In the rows, 128 means zero.
104 100 149 86 123 97 75 102 77 128 107 131 122 96 138 163 92 106 129
 131 115 103 144 169 109 118 141 146 95 143 101 145 157 119 157 162 103
 129 134
Sepot
112 125 174 118 87 157 165 156 199 155 145 85 124 172 115 141 138 101
 154 135 145 137 128 103 119 118 127 144 126 153 125 105 95 147 118 110
 145 113 151
kavi
192 98 159 129 84 117 118 146 170 112 132 103 119 113 93 140 130 74 160
 101 145 100 166 92 150 158 146 132 155 152 170 176 116 95 167 77 161
 143 91
Tapog
129 130 116 149 132 176 124 136 115 106 127 103 138 113 108 156 80 150
 137 131 115 105 147 119 107 125 124 118 126 143 163 147 156 135 124 113
 158 153 127
bago
134 122 86 145 107 154 139 149 136 103 137 91 140 120 130 117 117 140
 137 105 81 97 132 107 124 122 128 133 127 159 148 144 119 142 144 90
 125 146 148
sosim
153 117 199 104 93 48 125 95 146 149 103 110 79 136 120 107 148 66 143
 101 95 126 83 194 119 135 172 177 137 116 77 104 105 138 159 112 121
 111 126
Fotuz
171 127 104 106 156 70 135 148 176 106 134 128 120 114 137 154 149 86
 121 97 140 110 127 141 161 132 154 96 137 119 103 134 131 112 162 108
 142 165 83
Fotuz
191 130 134 154 100 118 77 112 56 85 145 161 115 94 95 166 89 92 133 100
 97 92 182 118 79 159 129 156 92 125 193 164 124 104 168 121 113 145 121
Kom
154 122 169 108 135 116 140 151 212 125 142 139 111 106 86 186 128 97
 119 110 175 93 143 141 113 131 127 96 144 111 113 169 147 163 144 114
 156 130 102
Fotuz
156 117 113 138 190 152 131 168 210 144 138 143 137 107 106 146 147 84
 133 135 110 123 112 100 150 147 133 105 111 131 169 169 95 106 140 117
 156 117 124
Sepot
160 153 130 128 53 60 151 123 159 125 176 137 101 159 125 93 126 105 154
 79 126 138 119 136 137 134 163 146 102 123 104 137 44 139 152 105 166
 157 93
kavi
124 156 114 181 76 110 79 139 103 107 146 116 139 132 134 96 93 152 182
 137 139 151 148 117 122 137 142 158 98 123 143 104 79 142 106 151 163
 146 157
Kom
136 137 37 112 185 135 113 117 72 84 141 139 130 133 128 112 107 175 140
 134 175 119 182 73 145 142 146 73 118 132 156 136 164 47 127 135 130
 168 139
Sepot
129 129 180 100 65 103 143 146 122 130 113 123 101 126 136 126 108 114
 140 118 174 115 153 141 130 122 140 151 144 132 140 162 79 166 161 121
 135 161 118
Fotuz
114 128 89 114 71 140 68 142 139 174 136 170 152 110 161 159 113 151 140
 164 109 129 174 112 128 123 123 97 84 129 153 138 154 171 104 161 122
 179 140
Sepot
143 109 112 110 133 132 167 178 157 129 93 79 98 125 151 131 143 99 116
 109 120 84 128 131 162 119 129 104 147 151 150 130 122 167 169 81 160
 172 117
sosim
192 105 161 144 147 92 152 117 161 111 173 129 111 146 98 131 126 56 135
 92 149 131 137 118 116 136 163 155 143 106 121 135 87 90 127 92 148 101
 44
Delik
172 142 94 92 204 80 175 111 147 126 142 139 125 141 110 118 153 132 114
 129 111 145 115 130 165 136 159 52 95 165 158 130 120 67 163 98 112 122
 108
Kom
148 135 82 81 133 81 146 105 105 122 159 166 126 150 93 141 100 152 129
 135 110 159 109 129 159 121 171 119 55 153 126 162 112 56 160 111 130
 139 109
bago
131 128 136 170 76 137 94 132 138 95 151 131 133 119 126 121 86 111 160
 119 121 118 172 112 129 147 137 108 154 121 135 139 146 83 112 122 168
 169 126
Sepot
166 131 125 116 110 132 130 99 145 126 122 145 124 138 145 128 161 149
 111 123 139 123 134 122 161 184 110 110 150 109 138 134 139 67 159 111
 104 146 129
Kom
114 126 138 130 87 108 94 133 95 120 123 145 104 115 168 146 112 111 129
 122 110 93 115 137 124 121 152 160 96 101 95 136 127 128 143 162 132
 166 106
Sepot
114 143 172 77 109 87 212 207 124 186 136 129 100 156 111 118 140 123
 136 146 158 117 83 113 193 100 146 140 100 145 109 123 101 169 114 135
 174 146 68
Sepot
152 115 108 209 79 108 106 101 146 105 173 148 178 112 111 152 84 136
 140 142 94 157 180 127 129 147 130 113 106 128 152 145 138 87 99 109
 107 144 115
Kom
142 142 140 110 88 91 97 128 83 116 138 116 118 140 122 130 114 137 138
 120 131 100 167 121 129 137 120 135 109 160 163 144 154 100 158 107 115
 167 142
Tapog
155 146 170 96 113 91 154 164 175 156 168 123 113 143 122 117 169 76 178
 140 152 129 131 131 146 150 149 100 100 124 103 117 61 126 142 121 154
 110 125
kavi
162 132 122 139 114 61 128 141 136 61 136 114 100 155 105 125 111 111
 139 102 120 123 182 140 148 144 151 123 109 145 152 124 127 95 168 98
 134 173 136
Fotuz
147 138 138 164 98 153 169 139 221 121 155 88 114 154 109 124 139 96 131
 104 147 137 132 120 134 148 120 112 153 138 125 130 59 136 146 99 190
 112 118
sosim
134 105 130 121 96 145 119 110 155 108 114 101 117 145 95 160 110 111
 124 124 138 112 144 131 146 140 132 158 103 153 127 132 134 121 157 135
 166 137 154
Delik
139 98 182 199 57 124 139 157 165 105 145 122 117 131 110 141 110 85 148
 103 132 119 185 88 118 130 150 142 130 137 166 151 110 138 101 95 143
 166 103
bago
135 145 195 188 71 117 141 143 215 138 161 142 116 156 157 131 119 109
 121 153 146 119 172 148 138 156 139 70 141 106 137 118 79 150 106 128
 165 142 106
Delik
182 134 127 62 201 88 186 96 124 191 142 155 146 112 84 145 153 120 118
 145 129 129 100 170 168 147 122 107 124 115 107 157 152 96 128 96 77
 102 90
Tapog
145 116 172 106 82 77 91 110 168 84 129 129 118 121 98 154 107 99 126
 108 77 97 173 146 149 132 147 128 151 142 142 180 169 136 152 88 121
 171 128
bago
212 157 136 69 172 110 224 153 141 159 149 139 97 131 116 114 174 84 113
 107 180 95 98 115 160 143 148 90 162 94 113 112 100 150 132 111 145 128
 37
Delik
172 143 193 117 142 49 168 104 147 128 184 162 142 118 78 158 104 113 87
 145 134 124 130 181 151 112 154 156 125 130 155 182 139 123 117 86 76
 162 93
Tapog
178 107 164 105 83 74 164 161 149 95 135 125 116 146 93 122 113 88 152
 112 143 104 185 108 155 145 130 115 145 170 184 173 108 105 191 72 156
 166 100
Delik
145 128 165 70 179 41 171 66 89 80 159 151 103 130 47 158 86 89 115 120
 156 114 142 166 83 112 134 158 148 116 84 165 181 82 167 123 92 122 77
bago
151 146 105 84 145 49 117 124 51 131 165 173 121 126 133 128 103 146 130
 121 138 142 136 170 137 132 147 120 65 131 114 142 112 81 156 139 108
 140 81
Fotuz
99 138 131 105 120 157 189 163 145 100 124 114 94 154 147 131 98 151 111
 138 168 99 167 147 143 129 110 65 126 160 166 118 131 103 185 127 177
 192 162
Kom
94 133 142 92 129 184 118 122 113 115 144 87 152 119 146 128 160 163 139
 142 138 88 154 105 156 139 102 120 150 128 107 153 169 106 121 129 105
 131 169
Sepot
134 149 126 145 173 126 123 141 149 93 158 119 158 131 111 163 117 130
 117 161 130 123 172 130 164 125 95 86 118 131 171 174 141 130 131 108
 146 137 115
Delik
119 159 141 109 106 82 174 129 106 119 128 148 116 133 181 109 122 164
 124 109 143 121 109 158 129 103 147 72 157 118 102 116 123 146 142 125
 147 174 68
Kom
171 132 87 149 135 152 140 175 176 96 160 111 134 127 104 137 110 124
 135 109 157 122 135 80 139 135 147 112 161 131 168 144 105 105 137 88
 187 145 99
Fotuz
91 158 153 118 173 135 173 138 155 122 164 131 99 170 103 122 137 135 94
 143 154 128 95 159 141 128 127 148 111 136 101 81 146 99 111 169 153
 139 153
bago
141 136 113 136 130 104 196 184 203 114 165 129 102 158 134 136 153 101
 124 130 175 131 129 130 195 127 155 93 93 125 105 123 77 111 138 111
 186 177 111
sosim
104 114 125 104 86 154 159 135 134 172 136 139 136 153 148 125 91 185
 104 191 130 123 164 148 120 144 115 89 102 192 200 107 153 102 148 130
 95 176 183
kavi
154 143 107 60 145 51 147 111 70 123 155 153 130 158 117 113 144 159 133
 102 170 179 113 126 129 129 149 91 102 139 94 104 122 84 142 117 84 85
 93
kavi
149 151 60 117 135 89 173 132 76 140 162 157 118 158 131 102 120 131 132
 85 127 144 91 113 151 121 174 122 122 112 87 102 76 82 118 114 157 116
 63
Tapog
151 136 129 109 110 148 143 174 176 91 141 87 118 139 104 122 120 121
 142 105 143 107 166 86 169 138 119 94 149 152 178 160 130 115 156 80
 172 166 140
Sepot
117 110 118 118 123 188 165 156 178 151 129 79 150 127 143 113 138 153
 126 134 151 115 166 103 167 137 108 73 166 175 177 122 140 127 117 96
 144 152 147
Kom
160 119 156 133 111 150 103 118 158 118 149 97 132 101 101 162 111 102
 140 119 134 76 183 121 89 133 112 156 161 124 167 178 159 148 138 87
 123 167 135
Fotuz
139 151 54 132 141 140 129 138 84 96 176 108 154 132 132 132 130 163 125
 120 117 115 129 102 154 130 114 139 114 119 126 142 142 74 135 101 121
 153 130
Fotuz
142 120 112 115 125 81 122 141 146 84 139 137 100 150 120 131 134 97 131
 77 120 117 160 105 128 135 154 100 121 154 136 132 120 91 168 106 152
 153 115
bago
187 119 99 167 111 134 141 146 203 116 182 86 163 111 112 158 142 84 160
 102 89 145 100 109 173 124 154 169 92 110 114 153 71 118 121 75 164 130
 82
Kom
113 140 93 97 188 149 177 159 85 118 127 92 122 136 90 136 98 161 122
 118 193 142 104 106 165 105 127 102 125 139 115 138 125 124 119 120 184
 101 84
bago
129 95 145 100 127 104 151 140 146 104 127 117 103 140 72 117 98 109 111
 119 115 114 151 119 135 129 127 131 145 193 180 145 179 89 166 105 133
 150 123
bago
165 93 136 91 143 169 150 117 202 138 124 75 122 130 111 129 178 95 149
 108 172 147 136 115 131 150 137 95 139 159 132 140 86 100 168 78 142 84
 157
sosim
158 152 81 103 131 136 169 143 117 101 130 98 113 125 125 144 117 135
 117 120 138 102 133 123 132 122 114 96 143 110 149 155 120 137 186 83
 142 156 127
Fotuz
171 131 111 147 81 114 135 195 202 126 164 138 114 121 138 132 136 96
 124 116 107 98 151 126 151 143 129 95 124 144 172 138 111 155 155 98
 185 200 97
sosim
178 104 101 100 188 158 130 152 167 81 137 104 133 89 51 132 111 72 131
 90 113 98 131 101 160 141 132 144 167 162 184 181 151 87 165 92 177 142
 123
Sepot
131 119 76 80 85 141 172 131 135 150 128 143 121 159 139 114 88 187 135
 142 132 136 177 123 134 163 113 76 84 169 169 149 95 88 190 117 113 153
 146
bago
164 102 183 149 117 130 124 137 179 102 131 118 124 109 97 127 123 72
 136 93 143 108 195 134 131 145 113 108 169 137 197 185 111 154 144 69
 159 144 136
Delik
143 138 159 100 77 107 134 120 116 130 131 131 110 124 98 132 148 116
 156 127 126 104 134 136 119 123 130 152 123 116 125 149 143 162 149 112
 130 149 156
Tapog
154 176 53 161 181 136 164 117 125 53 173 164 143 148 108 117 101 136
 139 106 123 149 155 124 163 142 136 131 132 79 137 164 67 71 129 112
 141 151 125
Tapog
165 102 125 180 132 108 142 144 187 102 123 106 120 124 109 157 123 68
 110 96 54 106 158 112 144 131 149 123 124 145 186 165 100 149 145 66
 127 143 100
bago
118 155 67 169 105 132 122 139 49 123 126 129 146 149 186 118 97 187 138
 134 101 147 148 113 127 121 128 96 87 137 182 124 86 132 127 109 124
 164 120
kavi
175 121 94 149 117 129 163 160 134 58 175 116 128 136 99 142 95 88 140
 113 111 84 176 98 146 122 159 162 105 129 170 151 108 107 145 84 149
 194 135
Delik
162 112 133 126 88 120 103 133 141 77 135 102 120 119 100 140 123 96 144
 83 122 110 155 105 136 126 151 145 171 140 147 157 142 114 154 80 165
 159 114
Fotuz
153 107 189 153 96 133 148 135 153 133 149 128 115 116 102 155 114 103
 122 127 138 102 177 146 104 137 128 89 145 144 182 155 148 128 139 83
 148 143 114
Tapog
93 113 46 170 155 187 111 123 177 96 134 118 141 137 136 134 119 170 95
 134 78 141 138 133 127 108 125 131 106 139 199 139 143 141 128 101 151
 179 210
bago
78 161 180 165 96 112 137 143 167 134 131 153 116 155 177 142 136 130
 107 150 101 113 108 192 129 117 125 114 88 112 100 100 105 177 121 165
 149 160 165
Delik
109 156 141 170 88 49 124 135 14 121 149 187 113 172 118 124 64 130 145
 134 125 172 138 149 143 136 128 135 63 125 114 109 109 59 111 152 140
 137 81
kavi
91 121 85 135 149 189 105 96 168 120 108 91 145 128 150 126 156 159 138
 112 88 145 128 116 145 120 132 87 132 125 108 137 141 145 103 118 134
 109 158
bago
---
127 115 125 105 91 112 175 126 92 155 124 115 86 134 123 109 106 122 187
 132 120 143 119 115 105 151 125 134 113 115 113 119 116 113 120 138 136
 169 113
Fenef
148 135 125 90 104 139 87 106 135 70 102 72 118 122 137 126 97 148 157
 141 122 70 105 143 163 133 102 81 118 136 141 125 141 131 158 128 177
 147 99
fatag
147 136 129 102 103 138 97 116 119 79 99 71 116 122 142 118 88 150 161
 142 117 80 104 141 157 128 106 76 118 134 139 119 143 131 159 117 181
 151 90
gari
135 84 122 124 92 125 156 94 114 170 142 138 101 143 121 115 89 136 161
 147 112 150 129 131 109 149 117 134 107 125 136 124 134 106 128 137 108
 177 127
tesov
117 97 137 116 146 138 68 87 123 107 132 137 129 145 102 154 154 147 108
 130 138 120 127 158 140 105 85 123 125 155 154 143 156 142 124 140 109
 133 113
fatag
179 122 152 119 130 129 185 114 166 112 174 126 122 120 141 129 139 122
 134 123 134 128 157 152 136 111 116 108 150 101 127 138 102 123 104 128
 136 85 144
Fenef
145 101 162 107 117 114 157 149 147 115 172 134 117 105 133 131 172 142
 130 135 152 130 131 151 131 132 152 104 151 97 131 124 107 117 116 134
 133 92 171
Sodo
181 122 154 122 134 130 189 117 164 117 184 129 116 118 141 120 137 127
 133 122 128 126 162 152 137 115 117 102 149 99 125 150 102 118 108 128
 131 96 154
nolo
149 130 127 99 108 144 90 116 132 74 102 72 119 123 142 117 94 148 149
 149 127 72 98 148 153 135 102 70 118 137 137 121 139 122 163 127 177
 149 96
luru
135 102 122 137 124 130 146 57 175 118 100 145 157 131 136 129 90 148
 126 140 109 148 147 121 151 146 119 129 111 134 139 125 137 145 136 121
 120 153 135
Disi
181 125 153 113 132 125 185 110 165 111 177 125 115 119 136 128 151 126
 139 123 127 122 155 153 141 119 110 111 145 101 124 148 108 122 111 131
 136 96 144
fatag
146 139 127 104 104 141 92 113 131 75 105 77 124 132 130 119 89 150 158
 149 119 76 100 142 155 124 98 75 112 139 144 114 144 119 163 127 177
 156 94
tesov
136 83 124 123 92 122 155 99 105 182 142 133 96 139 133 109 89 141 172
 147 112 158 126 129 108 157 126 126 108 122 128 135 135 112 125 133 105
 179 125
gari
117 95 113 124 104 129 178 113 102 172 108 128 102 141 107 121 84 120
 152 136 98 155 123 128 103 130 125 128 116 137 125 115 132 118 126 141
 119 177 106
tesov
111 89 113 125 103 125 170 121 100 179 113 135 105 141 106 125 84 118
 152 142 102 156 119 120 94 128 131 122 118 138 124 110 130 116 122 139
 120 183 100
tesov
144 117 133 119 122 132 152 54 161 117 105 149 152 125 135 119 73 156
 122 146 118 140 134 132 158 152 107 123 100 125 140 112 127 132 176 137
 120 154 125
Fenef
112 81 113 122 103 132 163 122 105 171 111 128 103 144 117 121 89 125
 142 145 111 153 111 129 104 135 123 117 115 143 120 124 131 109 126 145
 120 178 103
luru
97 112 119 114 104 119 164 119 101 138 113 122 95 125 110 109 96 138 161
 129 109 149 153 131 106 156 142 142 127 129 112 131 130 104 131 127 132
 192 139
tesov
93 108 117 111 104 116 164 120 99 146 130 119 105 128 116 113 92 142 163
 126 118 148 150 132 102 164 145 131 128 128 110 135 128 116 127 129 129
 187 142
Disi
134 79 123 125 90 124 156 94 106 172 142 137 98 141 130 108 86 140 170
 148 118 150 125 125 105 150 122 136 110 115 135 133 136 103 124 136 109
 176 124
Fenef
114 118 119 110 101 108 176 124 92 153 129 117 93 139 125 117 108 120
 176 140 117 149 117 124 108 155 122 128 115 129 109 112 119 123 122 134
 142 181 121
Disi
165 111 154 121 134 125 184 126 156 108 163 136 100 124 138 120 149 131
 126 135 127 142 136 147 134 116 100 127 138 96 121 152 119 117 115 137
 132 102 157
luru
115 118 123 107 101 114 168 121 95 153 122 116 88 144 116 113 102 123
 177 143 114 145 116 122 107 150 129 140 113 126 109 109 121 109 126 136
 139 184 119
tesov
147 132 129 93 106 136 90 118 126 81 107 70 118 124 141 116 90 152 154
 143 122 72 109 140 158 128 105 75 119 134 139 125 140 124 157 125 179
 149 102
nolo
166 112 158 122 122 125 183 133 160 121 166 134 104 116 136 121 154 134
 134 130 127 147 141 147 134 127 114 137 139 87 124 154 121 117 107 132
 129 101 158
Sodo
111 102 135 126 147 139 81 89 126 108 133 141 134 149 95 153 148 141 103
 134 135 127 126 156 137 97 84 125 122 161 152 130 160 134 123 133 112
 136 120
tesov
165 109 156 125 126 122 190 125 152 111 164 133 104 116 129 127 158 128
 142 125 126 138 144 140 124 112 108 125 141 90 127 148 124 124 95 131
 130 92 159
Disi
140 106 125 134 127 135 140 52 179 120 98 145 155 135 136 119 87 150 119
 137 109 150 146 125 153 145 123 129 111 138 138 131 132 135 144 123 114
 154 138
nolo
102 116 119 143 141 151 81 116 137 81 157 142 128 170 120 132 146 137
 101 125 138 118 151 146 144 113 72 147 121 153 141 172 144 121 118 124
 103 138 116
luru
122 87 113 117 104 129 175 119 105 179 113 132 106 138 117 123 92 121
 151 141 101 153 120 121 104 138 126 120 114 133 126 125 128 119 127 144
 118 182 108
fatag
150 120 133 112 121 134 160 23 183 119 83 133 152 126 125 132 80 149 113
 137 125 143 144 132 155 158 123 121 109 137 124 116 126 134 141 131 124
 145 116
Fenef
98 110 132 119 159 132 80 117 132 105 146 149 125 141 102 139 169 145
 120 122 143 125 142 144 132 113 93 118 130 162 147 176 157 129 115 122
 86 144 118
luru
141 78 119 121 94 125 153 102 116 173 149 133 94 145 130 108 92 140 165
 151 121 149 122 128 108 159 113 120 107 118 131 144 134 104 125 140 110
 176 121
luru
138 105 124 125 121 128 146 49 180 115 94 143 155 129 133 126 88 149 128
 135 119 149 148 118 148 144 123 131 115 127 135 126 132 137 139 121 122
 141 132
Fenef
108 93 138 125 136 138 73 97 119 116 143 143 135 151 107 145 151 152 102
 136 140 127 125 154 138 108 85 121 122 147 156 145 161 143 126 132 107
 139 116
Sodo
138 109 126 130 121 125 141 61 177 114 90 140 153 128 136 124 92 150 126
 138 116 149 142 120 152 146 119 133 112 130 138 124 135 139 142 124 124
 143 128
Fenef
165 108 159 129 136 120 166 137 156 101 186 131 109 116 137 125 152 142
 136 135 129 135 144 169 139 117 98 109 144 100 142 144 121 135 117 139
 128 93 156
Disi
145 111 129 130 125 129 139 57 168 120 97 136 147 131 139 127 90 149 131
 136 114 151 140 124 153 146 117 126 112 130 139 129 138 147 140 117 120
 145 129
gari
153 102 165 114 123 114 159 147 152 110 175 134 103 110 135 124 169 146
 133 134 141 129 141 148 128 126 152 110 152 104 134 139 108 111 103 131
 130 100 167
nolo
91 107 133 121 157 134 75 120 126 103 144 146 123 136 98 136 170 141 124
 120 141 121 153 141 127 108 97 113 133 161 150 174 157 129 108 118 80
 142 121
nolo
135 127 135 93 116 130 107 125 146 76 102 83 131 128 135 130 87 150 142
 142 115 80 93 140 160 111 84 91 114 149 128 119 145 137 152 129 171 151
 88
Fenef
173 109 163 129 130 122 173 142 152 113 181 132 102 117 147 119 149 145
 140 125 123 142 152 165 141 122 113 124 145 95 146 149 114 132 116 129
 123 92 154
gari
160 108 151 127 126 124 187 130 155 107 169 132 102 121 134 125 151 126
 140 129 122 141 145 143 125 114 107 130 141 93 126 152 124 124 96 129
 131 99 162
Disi
147 116 130 114 127 134 147 48 158 118 107 151 144 132 140 123 71 156
 109 152 119 138 124 143 162 157 98 115 98 135 135 115 120 134 182 142
 122 168 123
luru
135 121 132 100 110 123 87 121 139 76 119 95 134 123 135 134 114 153 153
 140 128 83 98 140 144 126 105 78 123 141 146 118 140 145 143 120 165
 148 108
Disi
142 124 129 106 105 138 90 115 130 81 106 75 122 125 140 113 81 154 158
 148 122 70 106 140 154 131 108 70 117 139 138 122 140 119 156 123 173
 162 93
nolo
142 139 132 134 116 123 144 44 170 98 93 124 133 137 147 121 89 137 124
 148 130 159 125 145 163 160 101 126 116 131 126 116 129 148 151 128 140
 147 129
Sodo
133 102 125 131 129 128 144 53 174 116 95 138 155 131 132 133 86 150 124
 144 112 146 137 123 154 145 116 123 110 137 134 122 143 150 137 126 120
 153 136
Disi
118 113 120 101 102 114 163 120 96 154 126 118 93 141 123 120 115 120
 174 135 117 145 122 123 112 152 126 136 117 125 112 119 114 120 125 140
 136 173 122
fatag
135 109 128 129 119 128 142 63 176 120 101 141 156 125 138 126 93 148
 127 138 115 148 141 124 160 156 124 129 113 130 138 121 134 143 147 116
 124 153 135
Sodo
166 109 158 123 127 122 186 128 157 122 161 134 105 120 132 116 148 136
 132 124 124 145 149 134 127 114 119 138 140 86 126 156 123 107 103 131
 131 96 165
nolo
133 80 119 122 93 126 158 90 117 167 137 133 96 145 123 110 80 137 169
 153 107 150 124 135 107 145 111 134 107 126 130 128 139 100 129 136 111
 186 125
tesov
111 84 110 123 104 123 169 131 96 176 110 133 104 141 118 117 87 127 144
 137 109 151 119 120 99 133 124 115 119 134 123 131 129 117 127 142 119
 179 99
luru
145 111 128 122 124 138 150 50 163 119 112 153 147 137 140 118 68 155
 113 155 117 136 119 137 157 156 104 112 97 135 135 118 123 131 178 140
 115 170 121
luru
170 105 164 123 130 122 168 139 158 104 177 132 111 118 140 122 150 140
 134 131 134 135 149 163 137 114 94 117 142 95 145 142 116 128 117 139
 127 85 148
Fenef
134 137 129 133 126 124 141 47 167 92 100 123 131 144 143 129 83 135 124
 154 126 156 132 141 156 155 96 124 114 139 122 120 133 151 135 131 139
 154 130
Disi
146 134 126 92 105 138 87 114 131 73 96 73 122 120 137 125 96 151 155
 140 119 67 105 141 163 130 102 81 117 136 142 123 141 129 164 129 178
 150 95
fatag
109 84 112 113 102 130 164 119 97 172 107 128 106 138 113 124 93 122 154
 136 103 144 119 119 101 130 137 118 119 136 122 125 129 118 124 144 116
 180 110
fatag
102 114 119 145 146 151 85 112 135 86 154 143 134 171 119 135 139 140 94
 126 140 121 148 148 145 113 75 145 122 154 144 167 144 123 122 126 104
 139 117
luru
141 117 131 110 112 132 154 21 175 125 83 131 155 131 126 123 75 156 110
 130 120 138 154 129 150 161 135 121 110 140 123 122 125 128 145 127 123
 158 126
nolo
134 131 134 112 112 128 95 137 144 91 93 93 148 135 124 124 97 153 139
 143 110 81 86 128 140 107 92 85 107 145 135 109 147 128 162 131 169 158
 72
tesov
94 120 133 116 159 130 81 109 132 97 141 145 127 140 89 145 179 140 124
 121 138 125 144 147 131 101 95 120 132 167 150 159 160 131 114 118 91
 138 122
tesov
98 111 122 113 104 114 161 127 98 147 126 118 101 126 121 103 95 142 160
 122 115 147 154 132 109 165 141 139 127 132 115 135 125 106 136 124 132
 192 145
nolo
145 124 128 104 123 136 157 14 183 116 78 134 156 133 127 136 83 149 106
 136 119 141 141 136 154 161 128 124 111 144 120 121 123 139 147 132 125
 161 126
fatag
134 124 132 94 124 130 102 136 144 81 109 85 128 132 135 129 95 151 140
 143 115 80 85 143 156 118 78 84 112 155 126 127 144 137 156 129 169 164
 89
luru
135 79 120 116 97 124 148 94 119 176 140 133 105 145 132 113 91 141 165
 149 111 147 125 125 111 153 119 135 109 122 133 144 140 108 126 137 107
 183 130
fatag
140 141 130 134 125 122 145 42 164 93 103 126 131 142 144 127 91 136 128
 155 126 158 131 142 159 157 100 123 115 139 125 116 131 148 140 128 145
 156 135
Disi
89 113 123 107 144 145 74 120 137 101 132 133 152 130 102 148 168 131
 106 102 134 109 136 154 149 108 86 139 121 171 137 145 150 137 135 122
 93 124 133
Sodo
116 104 137 114 147 137 76 86 127 102 133 128 133 148 103 151 153 144
 109 131 136 123 125 159 140 109 78 119 123 157 148 144 161 145 126 135
 116 139 123
fatag
88 118 138 112 160 130 77 117 123 101 141 140 129 135 96 142 170 142 131
 118 149 124 141 141 128 107 99 125 133 159 148 165 162 127 113 119 89
 134 125
Fenef
